Below are the code and all the weights of a small trained network. Each question names an input and a class and asks about switching units off, where a switched-off unit gives its printed mean instead of its output.

import numpy as np


def w(rows, s, z=0):
    codes = np.array(rows[::2]) - 128.0
    scale = np.full(codes.shape[1], s)
    scale[-1] = z or s
    return codes * scale


def f(y):
    return y / 2 * (1 + np.tanh(0.7978845608 * (y + 0.044715 * y**3)))


def log_softmax(a):
    a = a - a.max(-1, keepdims=True)
    return a - np.log(np.exp(a).sum(-1, keepdims=True))


def net(x, mask):
    res = np.array(x, float).reshape(1, 8) / 4 @ E
    y = f(res @ A[0][:, :-1].T + A[0][:, -1])
    res = res + np.where(mask, y, B[0][:, -1]) @ B[0][:, :-1]
    return log_softmax(res[-1] @ U[:, :-1].T + U[:, -1])


A, B = {}, {}
E = w([
[164,188,87,138,167,49],'x0',
[147,130,130,152,140,178],'x1',
[117,216,190,179,198,111],'x2',
[216,215,176,137,162,107],'x3',
[55,61,222,100,157,64],'x4',
[31,62,116,239,116,126],'x5',
[72,174,126,53,66,93],'x6',
[108,149,128,72,1,104],'x7',
],0.0076)
A[0] = w([
[113,180,100,120,114,109,78],'N1',
[171,185,121,109,101,134,26],'N2',
[185,107,113,181,139,195,139],'N3',
[164,142,107,170,140,146,73],'N4',
[148,127,111,158,133,159,109],'N5',
[152,140,91,158,167,154,41],'N6',
[124,136,190,137,204,117,62],'N7',
[133,124,94,80,171,131,102],'N8',
[109,140,202,138,216,107,43],'N9',
[160,161,86,181,194,171,2],'N10',
[162,92,119,107,115,126,91],'N11',
[192,143,134,203,190,130,48],'N12',
[177,93,98,104,127,76,71],'N13',
[169,84,122,126,113,212,30],'N14',
[141,197,110,40,122,132,36],'N15',
[112,121,170,109,66,128,35],'N16',
[154,78,88,98,157,80,58],'N17',
[148,146,150,83,60,124,87],'N18',
[129,171,111,212,111,80,84],'N19',
[161,121,122,164,125,161,123],'N20',
[61,114,116,136,150,132,55],'N21',
[143,90,160,129,84,141,107],'N22',
[145,110,129,146,117,153,96],'N23',
[111,106,141,129,105,128,112],'N24',
[152,142,110,84,136,115,88],'N25',
[101,108,149,131,93,115,101],'N26',
[164,80,77,110,167,63,81],'N27',
[99,163,128,218,92,66,8],'N28',
[159,110,195,147,168,123,59],'N29',
[162,68,112,143,110,211,16],'N30',
[123,110,135,132,116,138,115],'N31',
[130,143,117,124,137,121,116],'N32',
[10,98,89,163,167,134,54],'N33',
[126,150,142,101,84,124,100],'N34',
[23,79,122,119,86,139,52],'N35',
[123,109,135,150,122,126,78],'N36',
[126,131,223,127,182,106,47],'N37',
[135,152,124,167,114,112,105],'N38',
[155,181,118,70,134,131,46],'N39',
[175,88,89,106,135,68,61],'N40',
[123,155,121,144,185,122,125],'N41',
],0.014,0.008)
B[0] = w([
[110,186,139,148,71,143,160],'N1',
[161,195,84,160,103,149,182],'N2',
[86,104,125,103,210,179,232],'N3',
[88,144,84,146,147,155,171],'N4',
[94,125,118,119,159,161,159],'N5',
[71,151,98,157,141,163,166],'N6',
[169,122,230,130,144,136,207],'N7',
[158,153,90,140,169,90,147],'N8',
[174,118,254,127,120,147,220],'N9',
[80,178,79,170,187,138,206],'N10',
[131,112,111,77,151,108,140],'N11',
[163,179,73,181,214,144,241],'N12',
[124,137,102,82,114,53,150],'N13',
[149,83,167,58,183,167,167],'N14',
[204,193,74,120,101,189,217],'N15',
[100,102,162,94,83,149,163],'N16',
[89,126,119,94,151,53,141],'N17',
[120,138,147,60,71,197,197],'N18',
[9,146,182,104,112,157,185],'N19',
[108,120,124,113,176,152,171],'N20',
[142,111,88,191,124,98,161],'N21',
[91,85,137,89,120,149,159],'N22',
[139,105,127,119,155,140,136],'N23',
[127,91,123,128,106,126,155],'N24',
[182,155,80,125,130,106,165],'N25',
[112,97,125,145,88,128,169],'N26',
[76,153,135,79,150,25,163],'N27',
[45,179,166,172,80,108,164],'N28',
[203,124,178,117,167,98,182],'N29',
[165,44,164,93,193,170,178],'N30',
[127,95,125,121,128,132,137],'N31',
[123,165,128,140,120,122,134],'N32',
[161,70,74,236,139,78,231],'N33',
[127,141,133,104,69,174,169],'N34',
[125,27,90,186,80,100,255],'N35',
[159,104,114,158,134,126,128],'N36',
[198,137,198,112,124,64,206],'N37',
[67,138,146,121,132,154,145],'N38',
[206,172,95,133,115,159,192],'N39',
[107,139,122,80,115,45,150],'N40',
[85,157,189,151,157,131,189],'N41',
],0.027,0.0088)
U = w([
[80,179,114,176,254,152,1],'0',
[120,63,89,86,211,175,221],'1',
[172,229,79,66,120,158,176],'2',
[172,174,209,154,203,91,178],'3',
[120,74,108,67,45,136,93],'4',
[110,44,87,197,141,78,60],'5',
[119,165,60,43,161,27,169],'6',
[38,192,161,147,97,127,121],'7',
],0.0057,0.0029)

Each question gives the input, the list of numbers given to net, and the class t.
The units are the neurons (one row each of A and B). Each row of codes is followed by its name. A weight is (code - 128) times the scale printed after its matrix; where a second scale follows, it is the last column's (A, B and U).
mask holds one flag per neuron, in row order. A switched-off neuron (its flag False) gives its mean, the last column of its row in B, instead of its output. The means were averaged over made-up inputs and are rounded, as every weight is.
A unit's drop is (log p(t) with every unit on - log p(t) with that unit switched off) / (log p(t) with every unit on - log p(t) with every unit switched off).
The circuit of an input: a set's keep is (log p(t) with only the set's units on - log p(t) with every unit switched off) / (log p(t) with every unit on - log p(t) with every unit switched off). Starting from the 12 units with the biggest drops (on a tie, the unit counted first), units are removed one at a time, each time the one whose removal leaves the highest keep (on an exact tie, the one counted first), for as long as the keep stays at least 0.8.
units of the circuit, in order: the units of the circuit, biggest drop first
k most important neurons: the k neurons with the biggest drops, biggest first
drop of u: that unit's drop, to one decimal
input [1,-6,7,5,-7,1,-3,6], class 7: units of the circuit, in order	N19
input [-2,6,-1,-8,5,-5,-3,-3], class 5: units of the circuit, in order	N18; N15; N12
input [0,5,-6,3,1,-3,4,-5], class 2: units of the circuit, in order	N35; N33
input [-8,-3,6,-7,4,-5,-7,1], class 5: units of the circuit, in order	N12; N15
input [-2,-3,-4,0,-5,-6,-4,1], class 2: units of the circuit, in order	N15; N33
input [4,-7,1,-3,-6,3,5,-6], class 7: 3 most important neurons	N12; N3; N19
input [-8,6,7,-3,-7,-5,4,-1], class 2: 3 most important neurons	N35; N15; N33
input [-1,1,1,2,1,0,6,5], class 4: units of the circuit, in order	N12; N18
input [-2,-1,-6,1,-5,-8,-6,-8], class 0: 2 most important neurons	N10; N12
input [-3,-6,-2,0,4,3,-7,-4], class 5: 2 most important neurons	N33; N15
input [-3,5,7,-1,-3,1,7,6], class 4: 3 most important neurons	N12; N10; N16
input [-3,2,0,2,4,1,-4,4], class 4: 2 most important neurons	N12; N33
input [-1,7,0,-2,-4,-8,-8,1], class 0: 3 most important neurons	N10; N12; N35
input [-4,-8,-6,7,8,-7,4,3], class 2: units of the circuit, in order	N15
input [2,-2,-2,-1,1,-3,0,2], class 2: 2 most important neurons	N35; N33
input [1,-4,-7,7,4,5,-3,5], class 4: drop of N33	0.1
input [-1,-7,-5,5,-2,3,-7,6], class 1: drop of N28	0.2
input [-6,-1,2,-3,-1,-5,1,-5], class 1: drop of N12	0.4
